Read these off the row that follows.
1) The second entry from the left?
2) The third entry from the left?
3) The second largest entry?
4) The third entry from the right?
5) The entry just right of the centre entry?
6) The second-last entry?
7) The 2nd smallest entry?
8) The 1st entry?
array([-51.6,  31.9, -38.2,  35.0, -39.3,  37.6,  49.9,  40.7,  44.3])
1) 31.9
2) -38.2
3) 44.3
4) 49.9
5) 37.6
6) 40.7
7) -39.3
8) -51.6

Read these off the matrix that follows. Rows and columns are numbered from 0.
1) Report the entry in row 1 and column 0.
2) Report the entry at row 0, column 1.
3) Report the entry in row 2 and column 2.
4) Report the entry in the bottom-right corner.
5) Report the entry just left of the smallest entry.
6) Report the top entry of the column that holds the smallest entry.
7) Report the top-left entry.
[[104  95 114 103 105 107 125 107 103  93 134 141 117  94]
 [125  97 111 112 117 100 123 108 126 113 110 103  99 115]
 [107 102  89  85 123 118  81 106 112 114 103  86  74 111]
 [ 94 119 135 123 110 122  81 110 115 109 108 126 114 221]
 [ 95 103 111 121 105 109  80 108 113 112  87  92 102 181]
 [142  96  99  91  91 111 107  99 116 108 104 110 123  97]
 [107 100 122 110 108 123 112 102  91 109 111 121 106 165]
 [120 110  95 111 118  94 116  96 106 102  78  97 101  30]
 [ 91  96 116 113  87 106  90 112 104 101  83 104 108 165]
 [108  99  89 111 116 107 114 100 114  91 122 123 116 157]
 [ 98  99  90 109 109  96  87 101 106  91  89 110 134  52]]
1) 125
2) 95
3) 89
4) 52
5) 101
6) 94
7) 104

arr =
[-41.8  44.0 -14.6  15.1 -34.0 -23.6  -3.1  15.5  -4.2  13.9   9.1 -17.6
 -61.8   2.8 -23.6   1.6]
Report the second entry.
44.0
The entry just right of -3.1 -> 15.5
The 3rd entry from the left is -14.6
Report the 1st entry.
-41.8
The third entry from the end is 2.8
Report the entry just left of 9.1.
13.9
Report the entry just left of 15.5.
-3.1
The 1st entry from the right is 1.6
Report the minimum.
-61.8

Questions about the row below.
1) Read off the entry just right of -17.3.
2) Read off the smallest entry.
3) Read off the third entry from the left.
4) Read off the entry just right of -2.8.
5) Read off the entry just left of the smallest entry.
6) Read off the 3rd entry from the right.
 10.9  -43.5   -8.0   -2.8  -11.0   24.3  -17.3   -1.8   57.6
1) -1.8
2) -43.5
3) -8.0
4) -11.0
5) 10.9
6) -17.3

B =
5950,6043,3779,6289,3575,4029,6200
5240,5268,4574,5344,4511,4651,5316
7134,7335,2454,7865,2013,2993,7672
4494,4455,5409,4351,5495,5303,4389
6473,6614,3194,6986,2884,3571,6851
5294,5328,4513,5416,4439,4603,5384
Indices start at 0.
Which number is the entry at row 0, column 2? 3779
The entry in row 2 and column 2: 2454
The bottom entry of the column that holds the largest entry: 5416
The entry at row 0, column 1: 6043
Which number is the entry just left of 7672? 2993
The entry directly below the largest entry: 4351
The entry in row 0 and column 0 is 5950
Which number is the entry just right of 6986? 2884
The entry directly above 5416: 6986
Which number is the entry directly below 2993? 5303
The entry just right of 5294: 5328
The entry directly below the smallest entry is 5495
The entry at row 1, column 0 -> 5240
The bottom-right entry: 5384
Which number is the top entry of the column that holds the smallest entry? 3575
The entry in row 1 and column 2 is 4574
The bottom-left entry: 5294
The entry in row 1 and column 1 -> 5268
Which number is the entry at row 2, column 1? 7335
